Below is a small trained network, with its code and all its weights. Each question gives an input and a target symbol and asks what happens when units are switched off, that is, made to give their printed mean instead of their output.

import numpy as np


def w(rows, s, z=0):
    codes = np.array(rows[::2]) - 128.0
    scale = np.full(codes.shape[1], s)
    scale[-1] = z or s
    return codes * scale


def norm(h):
    return h / np.sqrt((h * h).mean(-1, keepdims=True) + 1e-5)


def f(y):
    return np.maximum(y, 0)


def softmax(a):
    e = np.exp(a - a.max(-1, keepdims=True))
    return e / e.sum(-1, keepdims=True)


def log_softmax(a):
    a = a - a.max(-1, keepdims=True)
    return a - np.log(np.exp(a).sum(-1, keepdims=True))


def net(x, mask):
    ids = ['ΘΛΦΨαγδεημπτω'.index(c) for c in x.split()]
    T = len(ids)
    res = E[ids] + P[:T]
    u = 0
    for l in range(2):
        r = norm(res)
        for j in range(3):
            rows = slice(3 * j, 3 * j + 3)
            q, k, v = (r @ M[l][rows].T for M in (Q, K, V))
            z = softmax(np.where(np.tri(T) > 0, q @ k.T / 3**0.5, -1e9)) @ v
            o = O[l][rows]
            res = res + np.where(mask[u + j], z, o[:, -1]) @ o[:, :-1]
        u += 3
        y = f(norm(res) @ A[l][:, :-1].T + A[l][:, -1])
        res = res + np.where(mask[u : u + 4], y, B[l][:, -1]) @ B[l][:, :-1]
        u += 4
    return log_softmax(norm(res)[-1] @ U[:, :-1].T + U[:, -1])


Q, K, V, O, A, B = {}, {}, {}, {}, {}, {}
E = w([
[150,163,36,205,121,87,124],'Θ',
[134,142,123,100,149,148,155],'Λ',
[87,128,241,42,177,145,155],'Φ',
[142,116,127,107,153,102,114],'Ψ',
[99,1,179,205,38,61,144],'α',
[215,110,73,68,111,102,56],'γ',
[157,132,139,115,153,109,105],'δ',
[160,140,24,117,74,196,209],'ε',
[64,208,167,160,192,101,192],'η',
[203,170,135,134,82,174,148],'μ',
[164,119,162,156,121,111,97],'π',
[149,110,141,133,137,95,105],'τ',
[115,122,116,109,134,152,171],'ω',
],0.0086)
P = w([
[94,173,135,128,25,44,151],'0',
[218,70,122,151,201,79,253],'1',
[121,124,92,211,248,235,72],'2',
[139,18,118,127,134,169,83],'3',
[52,203,126,147,37,104,55],'4',
[149,146,129,213,149,36,208],'5',
[173,158,151,51,111,84,117],'6',
[160,60,125,170,158,154,149],'7',
],0.0031)
Q[0] = w([
[123,42,183,125,235,198,103],'L0H1',
[34,161,189,183,199,110,142],'L0H1',
[196,127,125,164,178,96,193],'L0H1',
[211,107,14,154,122,166,107],'L0H2',
[130,83,217,102,184,163,132],'L0H2',
[209,124,115,44,35,100,156],'L0H2',
[168,155,68,176,123,70,181],'L0H3',
[174,134,2,153,84,155,91],'L0H3',
[169,69,139,153,187,160,147],'L0H3',
],0.016)
K[0] = w([
[24,199,136,76,63,132,69],'L0H1',
[99,228,177,128,173,156,153],'L0H1',
[115,125,101,168,159,208,61],'L0H1',
[185,197,145,184,20,167,82],'L0H2',
[17,113,107,49,125,118,84],'L0H2',
[207,43,159,116,79,202,113],'L0H2',
[170,134,133,204,152,198,87],'L0H3',
[250,178,159,172,54,137,113],'L0H3',
[63,159,117,120,81,153,62],'L0H3',
],0.016)
V[0] = w([
[128,184,95,190,138,69,124],'L0H1',
[149,148,191,114,167,85,72],'L0H1',
[194,88,102,198,83,145,111],'L0H1',
[85,134,6,87,145,85,144],'L0H2',
[88,63,157,12,140,123,149],'L0H2',
[171,159,168,146,77,237,161],'L0H2',
[232,222,118,90,116,158,112],'L0H3',
[66,77,19,74,182,48,82],'L0H3',
[77,177,96,87,192,114,165],'L0H3',
],0.012)
O[0] = w([
[89,193,132,137,89,136,88,220],'L0H1',
[148,148,175,188,168,176,109,177],'L0H1',
[159,140,74,142,91,188,54,152],'L0H1',
[107,120,44,136,131,32,113,127],'L0H2',
[128,56,149,109,208,77,204,71],'L0H2',
[158,138,212,46,48,132,154,130],'L0H2',
[226,184,186,82,116,93,91,253],'L0H3',
[84,103,2,180,210,56,117,61],'L0H3',
[50,163,100,83,147,85,117,136],'L0H3',
],0.0081,0.0051)
A[0] = w([
[22,201,117,125,98,99,138,68],'L0N1',
[78,154,192,176,186,114,128,208],'L0N2',
[60,7,149,218,11,95,167,16],'L0N3',
[123,141,61,113,22,79,169,5],'L0N4',
],0.017,0.002)
B[0] = w([
[54,148,155,124,79,139,63,243],'L0N1',
[104,159,185,85,141,149,176,254],'L0N2',
[191,2,130,218,91,181,60,187],'L0N3',
[134,161,99,129,136,123,232,217],'L0N4',
],0.017,0.0083)
Q[1] = w([
[166,84,47,76,95,96,156],'L1H1',
[233,156,117,127,136,173,103],'L1H1',
[111,196,102,248,44,123,189],'L1H1',
[135,140,111,159,146,216,99],'L1H2',
[82,151,129,125,208,63,63],'L1H2',
[116,37,75,152,155,115,111],'L1H2',
[141,47,143,51,167,168,113],'L1H3',
[190,147,66,136,115,126,120],'L1H3',
[134,129,145,188,194,203,118],'L1H3',
],0.017)
K[1] = w([
[174,87,81,97,85,85,145],'L1H1',
[227,170,122,93,129,174,94],'L1H1',
[134,188,100,238,53,131,182],'L1H1',
[125,105,146,186,148,211,130],'L1H2',
[114,123,131,111,250,99,102],'L1H2',
[125,53,92,150,114,98,95],'L1H2',
[119,32,164,134,149,101,92],'L1H3',
[181,151,65,150,127,101,101],'L1H3',
[162,127,160,176,157,217,133],'L1H3',
],0.018)
V[1] = w([
[120,83,117,3,155,106,42],'L1H1',
[106,26,144,193,103,124,141],'L1H1',
[170,141,175,176,110,65,155],'L1H1',
[144,60,166,93,200,156,161],'L1H2',
[129,157,104,181,153,141,123],'L1H2',
[107,132,144,231,111,123,155],'L1H2',
[125,113,155,216,131,117,170],'L1H3',
[77,134,80,157,178,118,155],'L1H3',
[100,104,156,173,98,80,90],'L1H3',
],0.011)
O[1] = w([
[142,127,224,254,128,101,104,27],'L1H1',
[72,176,147,104,66,87,202,3],'L1H1',
[117,186,118,69,158,118,106,143],'L1H1',
[95,177,63,135,78,147,64,117],'L1H2',
[133,111,88,100,115,141,178,129],'L1H2',
[115,62,106,105,141,122,155,158],'L1H2',
[131,78,161,115,107,165,67,153],'L1H3',
[170,135,145,79,68,166,116,141],'L1H3',
[161,119,155,166,125,126,71,114],'L1H3',
],0.0073,0.0043)
A[1] = w([
[237,187,160,145,55,182,146,91],'L1N1',
[166,161,219,99,65,24,86,58],'L1N2',
[208,101,58,147,137,44,91,6],'L1N3',
[132,248,127,88,131,104,170,239],'L1N4',
],0.014,0.0018)
B[1] = w([
[65,170,141,200,117,105,227,228],'L1N1',
[132,53,60,11,111,161,82,196],'L1N2',
[97,158,254,143,78,67,136,164],'L1N3',
[220,93,122,162,161,108,52,244],'L1N4',
],0.012,0.011)
U = w([
[122,199,33,155,80,117,40,195],'Θ',
[165,64,101,15,131,77,41,120],'Λ',
[112,64,207,76,199,134,209,84],'Φ',
[60,118,82,154,209,84,140,252],'Ψ',
[157,23,121,206,110,164,93,197],'α',
[149,146,196,184,115,2,101,96],'γ',
[196,164,147,155,237,184,60,122],'δ',
[202,146,53,100,130,85,222,216],'ε',
[15,158,160,78,103,148,65,89],'η',
[197,154,167,62,33,189,123,69],'μ',
[103,188,145,227,108,200,211,67],'π',
[112,109,51,75,162,254,145,105],'τ',
[73,48,101,96,40,71,178,107],'ω',
],0.0073,0.0021)

Each question gives the input, a string of symbols that net reads in full, and the target symbol t.
The units are the heads (3 rows each of Q, K, V and O) and the neurons (one row each of A and B). Each row of codes is followed by its name. A weight is (code - 128) times the scale printed after its matrix; where a second scale follows, it is the last column's (O, A, B and U).
mask holds one flag per unit, layer by layer, with each layer's heads first. A switched-off unit (its flag False) gives its mean, the last column of its rows in O or B, instead of its output. The means were averaged over made-up inputs and are rounded, as every weight is.
A unit's drop is (log p(t) with every unit on - log p(t) with that unit switched off) / (log p(t) with every unit on - log p(t) with every unit switched off).
The circuit of an input: a set's keep is (log p(t) with only the set's units on - log p(t) with every unit switched off) / (log p(t) with every unit on - log p(t) with every unit switched off). Starting from the 12 units with the biggest drops (on a tie, the unit counted first), units are removed one at a time, each time the one whose removal leaves the highest keep (on an exact tie, the one counted first), for as long as the keep stays at least 0.8.
units of the circuit, in order: the units of the circuit, biggest drop first
most important unit: the unit with the biggest drop
top k neurons: the k neurons with the biggest drops, biggest first
k most important neurons of layer l: the k neurons of layer l with the biggest drops, biggest first
which heads matter: for each layer, one digit per head in row order, 1 if its drop is at least 0.15 and else 0, layers parted by /
input ε δ δ Λ, target ε: units of the circuit, in order	[L0N4 L0H1]
input Ψ Λ ω ω ε π δ γ, target π: most important unit	L1N1
input δ Ψ η α η ε δ, target α: which heads matter	111 / 100
input τ μ δ Ψ Λ ω, target δ: top 4 neurons	[L1N4 L0N4 L1N2 L0N2]
input π Λ Ψ δ π Λ η τ, target π: which heads matter	000 / 000
input ε Ψ Ψ ε α γ, target γ: units of the circuit, in order	[L0H3 L1N3]
input δ Λ δ ω Θ, target Θ: which heads matter	010 / 000
input Λ ε ω, target Λ: top 2 neurons	[L1N2 L1N4]
input Ψ Θ ω Φ ω, target Θ: which heads matter	000 / 000
input ω Λ δ, target ω: units of the circuit, in order	[L0H3 L0H1]
input π Φ Λ Ψ δ Φ γ Ψ, target δ: which heads matter	100 / 000
input γ τ ω δ α Φ, target Φ: which heads matter	110 / 000
input δ ω Λ ε Φ Λ δ, target ε: units of the circuit, in order	[L0N4 L0H1]
input γ ε π ω, target γ: most important unit	L1N3
input Θ Λ Θ Λ δ τ, target Θ: units of the circuit, in order	[L0H1 L0H3]
input π α δ τ τ Θ δ, target τ: units of the circuit, in order	[L0H3 L1H1]
input Λ ε π η, target η: units of the circuit, in order	[L0N1 L0H3]
input Ψ Ψ Φ Λ, target Ψ: which heads matter	011 / 000
input δ τ Φ δ δ μ τ, target δ: 2 most important neurons of layer 0	[L0N2 L0N3]
input Λ Θ Λ Λ η ε ε, target ε: units of the circuit, in order	[L0N4 L0H2]
input Θ μ ω δ ω μ Θ ω, target ω: most important unit	L0H3
input Λ μ Λ α ω Φ Λ, target α: units of the circuit, in order	[L0H1 L0N2 L0H2]
input μ δ Θ τ α Φ Φ Ψ, target α: units of the circuit, in order	[L0H3 L0N3]
